Below are the code and all the weights of a small trained network. Each question names an input and a class and asks about switching units off, where a switched-off unit gives its printed mean instead of its output.

import numpy as np


def w(rows, s, z=0):
    codes = np.array(rows[::2]) - 128.0
    scale = np.full(codes.shape[1], s)
    scale[-1] = z or s
    return codes * scale


def norm(h):
    return h / np.sqrt((h * h).mean(-1, keepdims=True) + 1e-5)


def f(y):
    return np.maximum(y, 0)


def log_softmax(a):
    a = a - a.max(-1, keepdims=True)
    return a - np.log(np.exp(a).sum(-1, keepdims=True))


def net(x, mask):
    res = np.array(x, float).reshape(1, 5) / 4 @ E
    u = 0
    for l in range(4):
        y = f(norm(res) @ A[l][:, :-1].T + A[l][:, -1])
        res = res + np.where(mask[u : u + 3], y, B[l][:, -1]) @ B[l][:, :-1]
        u += 3
    return log_softmax(norm(res)[-1] @ U[:, :-1].T + U[:, -1])


A, B = {}, {}
E = w([
[78,222,151,109,183,163],'x0',
[95,155,198,146,130,179],'x1',
[105,152,42,172,111,162],'x2',
[254,90,104,124,140,225],'x3',
[135,115,184,177,94,171],'x4',
],0.0074)
A[0] = w([
[134,57,254,89,22,25,193],'0.n0',
[153,75,123,197,106,107,175],'0.n1',
[126,163,96,111,151,129,7],'0.n2',
],0.0086,0.0017)
B[0] = w([
[134,199,46,143,209,145,254],'0.n0',
[92,34,86,141,235,175,192],'0.n1',
[144,60,68,110,249,131,143],'0.n2',
],0.012,0.0069)
A[1] = w([
[39,159,130,71,94,174,231],'1.n0',
[70,133,214,132,254,183,250],'1.n1',
[148,156,34,127,139,160,62],'1.n2',
],0.0078,0.0019)
B[1] = w([
[59,114,193,172,113,71,165],'1.n0',
[244,137,143,131,93,119,254],'1.n1',
[83,94,75,172,107,154,202],'1.n2',
],0.011,0.009)
A[2] = w([
[77,34,172,123,2,153,157],'2.n0',
[145,245,127,210,67,113,147],'2.n1',
[106,32,167,147,129,188,7],'2.n2',
],0.0079,0.0017)
B[2] = w([
[210,75,170,54,249,225,155],'2.n0',
[132,12,45,254,131,113,253],'2.n1',
[92,213,135,60,235,66,183],'2.n2',
],0.0072,0.0044)
A[3] = w([
[165,92,137,134,146,145,4],'3.n0',
[171,87,182,114,164,7,60],'3.n1',
[166,96,92,177,175,138,123],'3.n2',
],0.011,0.0016)
B[3] = w([
[124,254,162,81,58,112,164],'3.n0',
[29,160,132,77,213,199,151],'3.n1',
[108,125,83,80,109,184,249],'3.n2',
],0.0097,0.012)
U = w([
[50,138,152,232,148,27,148],'0',
[117,139,172,87,36,126,77],'1',
[136,91,147,144,79,33,25],'2',
[233,162,228,154,90,150,110],'3',
[126,81,197,77,10,14,2],'4',
[102,188,188,59,193,108,87],'5',
[163,174,21,126,209,206,170],'6',
[99,59,76,162,69,127,145],'7',
],0.013,0.0087)

Each question gives the input, the list of numbers given to net, and the class t.
The units are the neurons (one row each of A and B). Each row of codes is followed by its name. A weight is (code - 128) times the scale printed after its matrix; where a second scale follows, it is the last column's (A, B and U).
mask holds one flag per neuron, layer by layer. A switched-off neuron (its flag False) gives its mean, the last column of its row in B, instead of its output. The means were averaged over made-up inputs and are rounded, as every weight is.
A unit's drop is (log p(t) with every unit on - log p(t) with that unit switched off) / (log p(t) with every unit on - log p(t) with every unit switched off).
The circuit of an input: a set's keep is (log p(t) with only the set's units on - log p(t) with every unit switched off) / (log p(t) with every unit on - log p(t) with every unit switched off). Starting from all 12 units, units are removed one at a time, each time the one whose removal leaves the highest keep (on an exact tie, the one counted first), for as long as the keep stays at least 0.8.
circuit, biggest first: the units of the circuit, biggest drop first
k most important neurons of layer l: the k neurons of layer l with the biggest drops, biggest first
drop when u is switched off: that unit's drop, to one decimal
input [7,8,-1,0,-2], class 3: circuit, biggest first : [1.n1, 0.n0]
input [0,6,1,-4,-3], class 0: circuit, biggest first : [1.n0, 0.n0]
input [-2,-1,1,-6,-8], class 0: circuit, biggest first : [1.n1, 3.n2, 0.n1]
input [-8,2,-7,-4,2], class 6: circuit, biggest first : [0.n0]
input [8,6,4,4,3], class 3: circuit, biggest first : [0.n0, 1.n1, 1.n0]
input [2,-1,1,-5,0], class 0: circuit, biggest first : [1.n0, 0.n0]
input [7,-3,-2,3,3], class 3: circuit, biggest first : [0.n0, 1.n1]
input [2,0,0,-2,-2], class 5: circuit, biggest first : [0.n0, 3.n1, 1.n0]
input [1,1,8,-5,-8], class 0: 2 most important neurons of layer 0 : [0.n0, 0.n1]
input [8,8,3,4,0], class 3: circuit, biggest first : [0.n0, 1.n1, 1.n0]
input [-4,-7,5,-3,-8], class 7: 2 most important neurons of layer 2 : [2.n2, 2.n0]
input [4,0,0,-5,-8], class 5: 2 most important neurons of layer 3 : [3.n1, 3.n2]
input [5,3,1,1,2], class 3: circuit, biggest first : [0.n0, 1.n1]
input [0,6,3,-7,0], class 0: circuit, biggest first : [1.n0]
input [5,1,-5,-2,-6], class 5: 2 most important neurons of layer 3 : [3.n1, 3.n2]
input [7,7,7,3,7], class 7: 2 most important neurons of layer 0 : [0.n1, 0.n0]
input [4,3,-4,-6,4], class 0: 2 most important neurons of layer 2 : [2.n1, 2.n0]
input [-2,-6,1,-2,-6], class 7: 2 most important neurons of layer 1 : [1.n1, 1.n2]
input [5,5,-4,-5,6], class 0: 2 most important neurons of layer 2 : [2.n1, 2.n0]
input [6,0,-7,2,7], class 3: most important neuron of layer 1 : [1.n1]
input [-3,0,7,-2,-3], class 7: 2 most important neurons of layer 3 : [3.n1, 3.n0]
input [2,6,6,-8,0], class 0: drop when 1.n0 is switched off : 0.1
input [-8,3,8,-8,7], class 6: drop when 2.n1 is switched off : 0.1
input [-8,-8,0,-7,3], class 6: drop when 1.n1 is switched off : 0.0
input [0,-2,3,-6,-5], class 0: drop when 3.n2 is switched off : 0.2
